Here is a tiny trained network, its code and every weight. The questions are about switching its units off for an input and a class, where a switched-off unit gives its printed mean instead of its output.

import numpy as np


def w(rows, s, z=0):
    codes = np.array(rows[::2]) - 128.0
    scale = np.full(codes.shape[1], s)
    scale[-1] = z or s
    return codes * scale


def norm(h):
    return h / np.sqrt((h * h).mean(-1, keepdims=True) + 1e-5)


def f(y):
    return np.maximum(y, 0)


def log_softmax(a):
    a = a - a.max(-1, keepdims=True)
    return a - np.log(np.exp(a).sum(-1, keepdims=True))


def net(x, mask):
    res = np.array(x, float).reshape(1, 8) / 4 @ E
    u = 0
    for l in range(4):
        y = f(norm(res) @ A[l][:, :-1].T + A[l][:, -1])
        res = res + np.where(mask[u : u + 8], y, B[l][:, -1]) @ B[l][:, :-1]
        u += 8
    return log_softmax(norm(res)[-1] @ U[:, :-1].T + U[:, -1])


A, B = {}, {}
E = w([
[86,100,55,13,200,102,130,233,127,100],'x0',
[72,183,156,98,132,148,122,178,78,58],'x1',
[121,55,100,131,24,114,181,105,153,181],'x2',
[178,161,207,129,116,39,106,155,209,158],'x3',
[94,103,134,85,81,112,46,224,93,90],'x4',
[140,141,60,99,126,103,62,159,148,223],'x5',
[156,105,127,135,167,171,24,98,166,139],'x6',
[246,239,83,210,133,84,142,102,3,150],'x7',
],0.0041)
A[0] = w([
[68,75,134,105,109,156,252,107,147,98,35],'0.n1',
[190,191,39,152,159,77,183,142,1,121,39],'0.n2',
[83,142,176,128,162,196,113,112,38,33,66],'0.n3',
[149,169,87,140,189,162,100,97,151,189,85],'0.n4',
[167,252,156,139,156,81,164,161,92,127,51],'0.n5',
[124,148,92,152,28,127,158,108,13,190,2],'0.n6',
[165,110,175,151,58,137,157,58,138,150,116],'0.n7',
[133,161,175,150,142,109,159,145,107,127,73],'0.n8',
],0.0094,0.0033)
B[0] = w([
[8,85,111,82,118,115,231,138,177,167,192],'0.n1',
[206,40,199,67,119,234,167,157,2,208,255],'0.n2',
[84,87,129,197,111,236,64,92,136,24,209],'0.n3',
[91,117,116,112,108,152,85,65,134,194,184],'0.n4',
[83,130,234,105,57,60,146,39,113,109,218],'0.n5',
[89,197,18,228,88,101,126,163,77,150,195],'0.n6',
[180,81,118,207,165,87,148,177,162,105,201],'0.n7',
[101,139,174,120,103,85,94,104,143,124,161],'0.n8',
],0.0091,0.0085)
A[1] = w([
[173,215,42,171,84,100,145,157,98,124,3],'1.n1',
[151,131,102,154,140,173,146,163,117,175,71],'1.n2',
[175,182,72,73,171,112,81,42,167,194,94],'1.n3',
[182,209,176,69,124,63,146,76,127,61,11],'1.n4',
[105,157,112,80,199,163,139,80,95,116,68],'1.n5',
[185,198,118,61,170,154,168,134,28,119,63],'1.n6',
[111,137,108,21,113,98,10,254,138,103,69],'1.n7',
[231,142,135,195,170,113,172,99,229,120,3],'1.n8',
],0.011,0.0021)
B[1] = w([
[113,211,72,211,142,100,151,124,104,134,192],'1.n1',
[122,153,152,130,108,60,118,113,122,108,212],'1.n2',
[111,144,125,155,120,198,89,101,188,221,212],'1.n3',
[66,130,188,141,122,59,120,70,124,121,189],'1.n4',
[160,127,127,143,66,104,105,142,160,122,175],'1.n5',
[137,25,166,125,94,166,135,135,109,134,246],'1.n6',
[126,101,74,98,209,57,60,121,54,129,254],'1.n7',
[254,73,116,123,139,97,125,124,185,81,235],'1.n8',
],0.013,0.0042)
A[2] = w([
[132,157,157,150,177,200,89,133,150,92,91],'2.n1',
[207,152,128,75,161,176,178,112,65,117,65],'2.n2',
[75,167,113,54,142,131,220,180,178,113,8],'2.n3',
[122,202,127,128,187,221,115,148,132,8,47],'2.n4',
[101,166,94,169,87,140,159,151,127,129,20],'2.n5',
[134,213,208,98,131,103,108,160,126,120,51],'2.n6',
[133,207,191,107,106,74,147,130,117,115,19],'2.n7',
[186,165,145,84,153,173,152,144,63,140,57],'2.n8',
],0.011,0.0018)
B[2] = w([
[141,180,102,91,35,140,87,140,124,81,245],'2.n1',
[164,87,157,90,115,160,129,227,98,131,250],'2.n2',
[101,172,165,113,165,179,204,196,147,158,252],'2.n3',
[146,97,43,158,2,130,39,132,180,30,255],'2.n4',
[177,248,100,111,153,120,139,135,122,111,207],'2.n5',
[88,139,153,168,140,131,139,36,130,82,180],'2.n6',
[68,180,160,127,189,144,83,56,93,114,214],'2.n7',
[162,116,160,114,128,200,171,179,92,162,253],'2.n8',
],0.0099,0.0027)
A[3] = w([
[83,127,99,108,140,210,168,149,171,15,125],'3.n1',
[92,141,138,107,116,186,136,168,210,211,15],'3.n2',
[161,51,90,128,163,96,225,124,216,103,130],'3.n3',
[43,116,63,41,100,97,215,161,177,140,44],'3.n4',
[103,172,102,74,255,80,48,186,87,134,1],'3.n5',
[43,148,129,64,159,109,216,196,207,128,14],'3.n6',
[195,129,152,47,119,189,149,160,89,142,24],'3.n7',
[131,186,251,80,108,55,131,75,171,105,31],'3.n8',
],0.0092,0.00096)
B[3] = w([
[119,160,90,54,85,112,51,213,184,60,233],'3.n1',
[122,244,101,114,208,195,137,71,167,162,216],'3.n2',
[239,161,201,75,182,75,154,211,164,114,254],'3.n3',
[135,244,214,126,231,175,52,233,95,126,235],'3.n4',
[59,40,2,57,140,66,218,73,111,122,216],'3.n5',
[17,169,158,109,188,159,189,246,132,173,237],'3.n6',
[152,41,62,84,69,174,179,162,177,193,230],'3.n7',
[49,136,152,132,175,118,212,10,156,52,212],'3.n8',
],0.0078,0.0053)
U = w([
[156,44,183,104,56,206,177,155,9,197,174],'0',
[148,231,59,241,98,79,177,147,46,148,71],'1',
[95,111,80,119,44,182,42,153,159,19,155],'2',
[68,67,18,55,201,45,84,111,91,146,115],'3',
[61,197,163,74,206,153,172,254,176,129,184],'4',
[251,108,158,149,169,49,155,141,217,101,134],'5',
[139,153,107,124,139,192,60,60,208,237,4],'6',
[64,131,236,132,134,77,154,3,108,88,130],'7',
],0.0087,0.0017)

Each question gives the input, the list of numbers given to net, and the class t.
The units are the neurons (one row each of A and B). Each row of codes is followed by its name. A weight is (code - 128) times the scale printed after its matrix; where a second scale follows, it is the last column's (A, B and U).
mask holds one flag per neuron, layer by layer. A switched-off neuron (its flag False) gives its mean, the last column of its row in B, instead of its output. The means were averaged over made-up inputs and are rounded, as every weight is.
A unit's drop is (log p(t) with every unit on - log p(t) with that unit switched off) / (log p(t) with every unit on - log p(t) with every unit switched off).
The circuit of an input: a set's keep is (log p(t) with only the set's units on - log p(t) with every unit switched off) / (log p(t) with every unit on - log p(t) with every unit switched off). Starting from the 12 units with the biggest drops (on a tie, the unit counted first), units are removed one at a time, each time the one whose removal leaves the highest keep (on an exact tie, the one counted first), for as long as the keep stays at least 0.8.
units of the circuit, in order: the units of the circuit, biggest drop first
most important unit: the unit with the biggest drop
top k neurons: the k neurons with the biggest drops, biggest first
top k neurons in layer l: the k neurons of layer l with the biggest drops, biggest first
input [-6,-7,-2,2,-6,-1,1,6], class 5: most important unit : 0.n7
input [-3,7,6,6,2,0,-5,5], class 7: top 4 neurons : [0.n5, 0.n8, 2.n7, 3.n8]
input [4,1,6,1,-2,8,-7,0], class 1: units of the circuit, in order : [0.n6, 1.n1]
input [-2,-7,-3,6,-3,-5,-5,-6], class 5: top 3 neurons : [0.n7, 1.n8, 0.n2]
input [8,-5,-8,-4,6,-7,7,-7], class 2: units of the circuit, in order : [0.n3, 2.n4]
input [4,-4,6,-3,-8,8,2,3], class 6: units of the circuit, in order : [0.n4, 1.n3]
input [-6,0,6,-8,-5,5,7,1], class 1: units of the circuit, in order : [0.n6, 1.n1]
input [6,-7,1,-4,-1,7,2,-4], class 6: top 2 neurons : [1.n3, 0.n4]
input [0,-4,-8,8,-3,7,8,-6], class 6: units of the circuit, in order : [1.n3, 0.n4]
input [6,3,4,-4,4,2,1,0], class 3: units of the circuit, in order : [1.n7, 0.n2]
input [-1,0,4,3,-4,0,3,5], class 1: top 4 neurons : [0.n6, 0.n7, 1.n1, 1.n2]
input [8,6,0,7,-8,0,6,5], class 7: top 3 neurons : [0.n5, 1.n4, 3.n8]
input [-6,-6,5,-8,0,6,8,-5], class 6: top 2 neurons : [0.n4, 1.n3]
input [-5,-1,-5,-6,-1,7,-4,-6], class 4: top 2 neurons : [0.n1, 0.n2]
input [6,-3,-6,-8,6,4,-4,-1], class 3: top 3 neurons : [1.n7, 0.n5, 3.n5]
input [-5,3,-8,0,8,1,1,0], class 2: most important unit : 0.n3
input [-5,0,-1,3,-2,-8,6,1], class 5: top 2 neurons : [1.n8, 0.n7]
input [7,1,-8,4,-2,8,3,3], class 0: top 2 neurons : [0.n2, 1.n6]
input [-3,2,2,5,6,3,-2,0], class 3: top 2 neurons in layer 0 : [0.n2, 0.n5]
input [7,-5,-7,-8,5,-8,-3,-3], class 2: units of the circuit, in order : [0.n3]
